[[133 134 133 136]
 [137 115 115 137]
 [134 111 157 113]] gives 133, 113

[110 143 102 155 107] gives 110, 107

[[141 155 129 148 152]
 [115 112 117 109 142]
 [125 134 126 142 153]] gives 141, 153

[140 142 133 102 138 120 136] gives 140, 136

[117 135 111 126 153 138] gives 117, 138

[127 149 143 142 149 128 132] gives 127, 132

[106 127 115 133 132 157] gives 106, 157
---
[[113 134 120 116 119 124 115]
 [131 141 110 112 150 120 130]
 [130 148 122 114 114 119 140]]	112, 150

[158 133 150 138 157]	150, 158

[137 155 155 156 155]	155, 156

[126 136 127 118 105]	127, 136

[146 110 157 120 148 135 101]	120, 157

[116 107 136 136 157 120 139]	136, 157
---
[[137, 144, 106, 144], [124, 106, 151, 122], [107, 110, 126, 117]] ans = 137, 117
[118, 116, 125, 118, 151, 124, 124] ans = 118, 124
[155, 117, 113, 141, 98, 118, 144] ans = 155, 144
[103, 129, 121, 108, 131, 133, 117] ans = 103, 117
[113, 117, 126, 130, 104, 129] ans = 113, 129
[104, 122, 116, 143] ans = 104, 143
---
[119 144 100  99 125] ans = 119
[108 124 126 109 153] ans = 108
[127 130 106 129 124] ans = 127
[131 140 145 130 154] ans = 131
[114 130 129 147 105] ans = 114
[155 116 118 108 132] ans = 155
---
[[120, 137, 152, 126, 131, 139],
 [147, 137, 124, 129, 120, 129]] Out: 120, 129

[106, 142, 128, 119, 140, 132, 134] Out: 106, 134

[[126, 151, 135, 111],
 [130, 119, 120, 120]] Out: 126, 120

[[128, 133, 116, 135, 120],
 [106, 138, 146, 102, 131],
 [129, 135, 125, 141, 117]] Out: 128, 117

[110, 115, 157, 139, 121] Out: 110, 121

[[122, 129, 141, 100],
 [121, 106, 142, 141]] Out: 122, 141
---
[125 125 141 132 104] ⇒ 141
[146 105 112 121 115] ⇒ 112
[140 139 114 123 153] ⇒ 114
[101 125 128 132 153] ⇒ 128
[155 139 135 104 110] ⇒ 135
[143 152 120 130 146] ⇒ 120
[118 152 119 123 135] ⇒ 119
[107 156 155 105 146] ⇒ 155
[138 120 146 126 104] ⇒ 146
[100 137 128 110 156] ⇒ 128
---
[[142 147 149 109 139 128 117]
 [130 120 113 143 120 131 143]
 [154 156 152 109 139 131 124]] => 156

[[128 128 127 128 128 131 158]
 [112 134 148 149 141 128 128]] => 134

[[146 126 146 138 145 107]
 [141 138 141 100 131 113]
 [131 122 131 126 118 119]] => 122

[[151 150 119 126]
 [133 104 127 145]] => 104

[[124 132 114 108 125 123 129]
 [111 112 127 128 123 122 147]
 [134 103 121 136 132 126 112]] => 103

[[119 150 124 128 124 125]
 [135 108 130 126 135 135]
 [132 134 130 132 120 114]] => 134

[[130 105 130 137]
 [102 131 156  99]] => 131

[121 117 113 147 104] => 117

[140 119 154 131 111] => 119
---
[[116 117 135 115 124 139 125 126 144]
 [113 119 126 131 130 121 135 114 133]
 [146 117 140 135 130 119 121 119  98]
 [121 134 130 129 112 136 122 140 126]
 [143 131 130 107 156 148 114 119 140]] => 130

[[111 125 152 119 116 147]
 [131 127 135 135 132 109]
 [126 135 135 150 131 117]
 [136 131 127 120 137 123]
 [109 111 146 109 138 131]
 [143 126 118 128 136 141]
 [137 147 117 110 138 121]
 [125 145 122 126 103 130]
 [125 127 137 136 119 114]] => 137

[[129 134 119 132 118 120]
 [135 135 115 133 121 124]
 [136 115 127 113 121  99]
 [134 135 114 135 121 122]
 [134 133 122 138 137 145]
 [119 122 135 116 119 109]
 [132 132 124 142 136 150]
 [135 135 122 124 128 115]
 [126 130 132 124 121 111]] => 132

[[147 129 104 106 145 105 103 108 151 109 121 150 125]
 [152 109 108 137 130 122 120 123 118 122 115 114 117]
 [150 147 128 147 123 127 127 137 116 148 117 117 126]
 [145 120 139 150 133 134 141 153 123 127 135 105 127]
 [143 105 114 148 108 119 135 108 125 144 127 130 129]
 [153 112 130 142 139 128 123 118 125 133 125 126 142]] => 130

[[124 129 121 133 129 128 128 128 125 129 125 127 127 127 122 134]
 [128 127 128 128 127 129 127 129 126 129 127 127 129 129 128 128]
 [129 128 127 128 130 128 128 129 127 130 128 128 123 127 128 129]
 [139 143 141 127 130 131 144 113 121 124 131 130 120 129 147 145]
 [126 118 130 112 122 145 147 110 113 133 120 132 126 113 122 126]
 [127 130 126 130 130 129 130 127 130 130 129 135 134 126 130 127]
 [128 124 128 123 130 128 133 127 128 127 130 125 123 126 124 129]
 [129 128 127 127 128 130 128 130 127 130 127 128 126 128 128 128]
 [128 128 127 128 128 129 128 128 128 129 128 127 128 127 126 129]
 [132 124 129 140 117 138 135 126 128 106 112 120 124 140 129 128]
 [128 126 121 130 129 130 132 133 125 127 121 126 125 127 127 129]] => 121
---
[102 131 125 130 138] --> 138, 102

[[117 126 127 146 117 127 128]
 [114 134 132 101 128 133 130]] --> 146, 101

[139 114 154 123 142] --> 154, 114

[[131 150 125 127 129 131]
 [124 116 110 144 138 111]] --> 150, 110

[[122 105 126 111 109]
 [131 137 149 115 126]] --> 149, 105

[129 100 125 126 130] --> 130, 100

[124 153 140 158] --> 158, 124

[134 140 155 109 126] --> 155, 109

[124 112 130 152 128] --> 152, 112

[117 116 132 149 150] --> 150, 116
---
[[140 126 146 141 146 125 113]
 [127 130 110 134 138 121 123]
 [129 130  99 139 112 144 150]] | 130

[[100 146 131 125 140 147]
 [102 125 122 111 154 116]] | 146

[[131 133 132 112 116 120]
 [131 131 119 133 125 114]
 [131 121 109 154 122 142]] | 131

[[121 132 133 138 133 139 116]
 [128 111 105 123 121 110 145]] | 132

[[147 127 123 136 150]
 [107 126 124 144 101]] | 127

[[133 120 123 153 144 130]
 [140 134 131 125 127 130]
 [126 132 123 135 127 120]] | 134

[[118 138 129 128]
 [125 152 133 138]] | 138

[[142 129 125 152 141]
 [141 132 137 132 133]
 [139 121 126 150 138]] | 132
---
120,133,130,150,125,132,117 out 120, 117

115,138,125,151,121,140,118
155,126,107,114,134,148,122
out 115, 122

139,137,110,151,144,124 out 139, 124

139,128,132,150 out 139, 150

149,135,125,122,146,154,130 out 149, 130

145,147,103,129,156 out 145, 156
---
[[120 149 135 153 115 154 127]
 [126 149 152 148 121 142 140]
 [150 138 124 127 117 114 109]] ans = 114

[[146 128 131 138 153 124 130]
 [111 131 137 114 136 128 143]
 [141 116 125 138 131 119 116]] ans = 119

[[117 105 103 142 118 102]
 [118 121 134 140 130 126]
 [153 134 118 138 128 117]] ans = 128

[[109 121 114 150 121 115]
 [121 102 112 115 113  99]
 [103 113 142 138 131 135]] ans = 131

[[129 129 142 155]
 [122 134 140 156]
 [121 135 140 156]] ans = 140

[[130 127 128 141 136 129 127]
 [147 138 125 107 126 115 126]
 [134 145 141 131 143 138 101]] ans = 138

[[128 124 113 111 104 139]
 [152 103 103 131 138 106]
 [106 136 131 101 132 100]] ans = 132
